Each row has a name. Each question is about the rows just above it.

|  0.086 |  8.540 |  3.111 | -0.217 |  1.208 | -2.385 |  0.000 | -0.314 |  0.527 |  1.567 | -0.136 |  0.116 | -0.185 | -0.829 | -0.499 |  1.105 |  6.754 |  0.555 | -0.785 | -0.879 |  0.295 | -4.822 |  0.110 | -0.327 | -0.473 |  0.406 | -1.109 |  3.351 | -0.259 | -0.392 | -0.967 | -6.094 | -0.887 |  0.785 |  0.493 | -0.572 | -0.424 | -0.849 | -0.708 |  0.035 | -7.744 |  0.263 | -8.320 | = q215
| -0.127 | -0.559 | -0.043 | -0.086 | -0.042 |  0.182 | -1.303 |  0.380 | -0.075 | -0.233 |  0.482 | -0.471 | -0.752 | -0.310 |  0.850 | -0.405 | -0.206 |  1.023 |  0.144 |  0.359 | -0.144 |  0.381 | -0.115 | -0.226 | -0.099 | -0.135 | -0.016 | -2.262 | -0.002 |  0.002 | -0.009 |  0.645 | -0.059 |  1.900 | -0.420 | -0.049 |  1.053 |  0.245 | -0.201 | -0.223 | -0.092 | -0.270 |  0.436 | = q103
| -0.054 |  0.139 |  0.038 |  0.022 |  0.103 | -0.098 |  0.228 | -0.399 |  0.052 |  0.776 | -0.170 |  0.610 |  0.427 | -0.117 | -1.001 |  1.129 |  0.248 | -0.384 |  1.289 | -0.204 |  0.049 |  0.067 |  0.229 | -0.115 |  0.186 | -0.008 | -0.085 |  0.109 |  0.190 |  0.120 | -0.076 | -0.052 |  0.219 |  0.012 |  0.176 |  0.151 |  0.123 |  0.474 | -0.092 |  0.428 |  0.602 |  0.965 |  0.286 | = q453
| -0.054 |  0.139 |  0.038 |  0.022 |  0.103 | -0.098 |  0.228 | -0.399 |  0.052 |  0.776 | -0.170 |  0.610 |  0.427 | -0.117 | -1.001 |  1.129 |  0.248 | -0.384 | -2.882 | -0.204 |  0.049 |  0.067 |  0.229 | -0.115 |  0.186 | -0.008 | -0.085 |  0.109 |  0.053 |  0.120 | -0.076 | -0.052 |  0.219 |  0.012 |  0.176 |  0.151 |  0.123 |  0.474 | -0.092 |  0.428 |  0.602 |  0.965 |  0.286 | = q967
| -0.266 |  0.242 |  0.716 | -0.112 |  0.517 | -1.026 |  0.303 | -0.809 | -0.587 | -7.779 | -0.013 | -5.372 | -0.047 | -0.502 |  9.187 |  4.667 |  0.495 | -0.199 | -0.499 | -7.535 | -0.917 | -0.339 | -0.701 | -0.028 | -0.102 | -0.291 | -0.120 | -0.567 | -0.797 | -0.380 | -0.349 | -0.610 |  0.921 | -0.416 | -0.185 | -0.201 |  0.711 | -8.966 | -0.603 | -2.367 |  0.539 |  5.125 | -0.721 | = q663
How many entries does | -0.127 | -0.559 | -0.043 | -0.086 | -0.042 |  0.182 | -1.303 |  0.380 | -0.075 | -0.233 |  0.482 | -0.471 | -0.752 | -0.310 |  0.850 | -0.405 | -0.206 |  1.023 |  0.144 |  0.359 | -0.144 |  0.381 | -0.115 | -0.226 | -0.099 | -0.135 | -0.016 | -2.262 | -0.002 |  0.002 | -0.009 |  0.645 | -0.059 |  1.900 | -0.420 | -0.049 |  1.053 |  0.245 | -0.201 | -0.223 | -0.092 | -0.270 | have? : 42
Is | -0.076 | -0.052 |  0.218 |  0.012 | printed in one of the named rows, side by side and in this order? : no
Does one of the named rows hold | -0.572 |  0.493 | side by side, in this order? : no
Among the named rows, does one hold |  0.022 |  0.103 | -0.098 |  0.228 | next to each other, in this order? : yes
How many entries does | -0.054 |  0.139 |  0.038 |  0.022 |  0.103 | -0.098 |  0.228 | -0.399 |  0.052 |  0.776 | -0.170 |  0.610 |  0.427 | -0.117 | -1.001 |  1.129 |  0.248 | -0.384 | -2.882 | -0.204 |  0.049 |  0.067 |  0.229 | -0.115 | have? : 24

